Below is a small trained network, with its code and all its weights. Each question gives an input and a class and asks what happens when units are switched off, that is, made to give their printed mean instead of their output.

import numpy as np


def w(rows, s, z=0):
    codes = np.array(rows[::2]) - 128.0
    scale = np.full(codes.shape[1], s)
    scale[-1] = z or s
    return codes * scale


def norm(h):
    return h / np.sqrt((h * h).mean(-1, keepdims=True) + 1e-5)


def f(y):
    return np.maximum(y, 0)


def log_softmax(a):
    a = a - a.max(-1, keepdims=True)
    return a - np.log(np.exp(a).sum(-1, keepdims=True))


def net(x, mask):
    res = np.array(x, float).reshape(1, 2) / 4 @ E
    u = 0
    for l in range(2):
        y = f(norm(res) @ A[l][:, :-1].T + A[l][:, -1])
        res = res + np.where(mask[u : u + 5], y, B[l][:, -1]) @ B[l][:, :-1]
        u += 5
    return log_softmax(norm(res)[-1] @ U[:, :-1].T + U[:, -1])


A, B = {}, {}
E = w([
[102,190,249,233,61,104,187,219,145,76,177],'x0',
[173,146,1,147,62,77,156,163,186,78,224],'x1',
],0.0093)
A[0] = w([
[153,133,77,112,108,112,46,181,180,7,135,44],'0.n0',
[172,187,76,62,82,87,60,154,246,97,183,105],'0.n1',
[131,137,28,70,152,130,123,3,180,225,95,9],'0.n2',
[77,125,204,245,115,51,211,254,213,167,190,146],'0.n3',
[67,114,182,82,131,227,180,25,99,164,34,101],'0.n4',
],0.0053,0.0012)
B[0] = w([
[171,184,174,98,125,139,91,148,77,145,82,178],'0.n0',
[175,132,196,162,154,94,99,132,59,181,41,205],'0.n1',
[94,194,123,105,137,169,245,159,216,62,161,215],'0.n2',
[93,101,61,86,202,140,164,95,163,121,135,254],'0.n3',
[164,89,134,177,45,142,130,117,117,142,146,213],'0.n4',
],0.012,0.0095)
A[1] = w([
[192,64,206,142,20,221,145,74,51,201,108,254],'1.n0',
[185,146,97,84,82,114,135,138,28,71,174,17],'1.n1',
[232,202,75,139,118,14,79,181,64,170,134,220],'1.n2',
[202,243,42,185,136,133,40,153,161,184,113,63],'1.n3',
[120,168,117,2,143,168,147,75,178,88,146,126],'1.n4',
],0.0063,0.0015)
B[1] = w([
[176,144,87,128,105,70,67,158,60,133,149,255],'1.n0',
[129,53,138,201,156,167,40,184,53,187,211,145],'1.n1',
[112,95,185,85,10,161,42,81,79,137,105,214],'1.n2',
[106,32,175,186,132,198,121,62,46,177,119,184],'1.n3',
[47,171,156,184,183,35,132,195,254,91,177,230],'1.n4',
],0.0087,0.0082)
U = w([
[62,156,116,135,183,144,220,137,254,82,168,250],'0',
[199,92,155,154,17,130,18,132,8,209,141,6],'1',
],0.009,0.0015)

Each question gives the input, the list of numbers given to net, and the class t.
The units are the neurons (one row each of A and B). Each row of codes is followed by its name. A weight is (code - 128) times the scale printed after its matrix; where a second scale follows, it is the last column's (A, B and U).
mask holds one flag per neuron, layer by layer. A switched-off neuron (its flag False) gives its mean, the last column of its row in B, instead of its output. The means were averaged over made-up inputs and are rounded, as every weight is.
A unit's drop is (log p(t) with every unit on - log p(t) with that unit switched off) / (log p(t) with every unit on - log p(t) with every unit switched off).
unit that matters most: the unit with the biggest drop
top k neurons: the k neurons with the biggest drops, biggest first
top k neurons in layer l: the k neurons of layer l with the biggest drops, biggest first
drop of u: that unit's drop, to one decimal
input [-6,-6], class 0: top 2 neurons in layer 1	(1.n4; 1.n2)
input [-7,8], class 1: top 2 neurons in layer 1	(1.n2; 1.n3)
input [-2,3], class 1: top 2 neurons	(0.n1; 0.n3)
input [5,6], class 1: top 3 neurons	(0.n2; 0.n1; 0.n0)
input [-1,-1], class 0: top 2 neurons in layer 0	(0.n2; 0.n1)
input [-4,7], class 1: unit that matters most	0.n1
input [-7,-7], class 0: top 4 neurons	(0.n2; 0.n1; 1.n4; 1.n2)
input [-4,-4], class 0: top 3 neurons	(0.n2; 0.n1; 1.n2)
input [4,6], class 1: top 2 neurons in layer 0	(0.n2; 0.n1)
input [-8,-4], class 0: drop of 0.n2	2.6
input [-8,-3], class 0: drop of 0.n2	1.5
input [1,3], class 1: drop of 0.n3	0.0
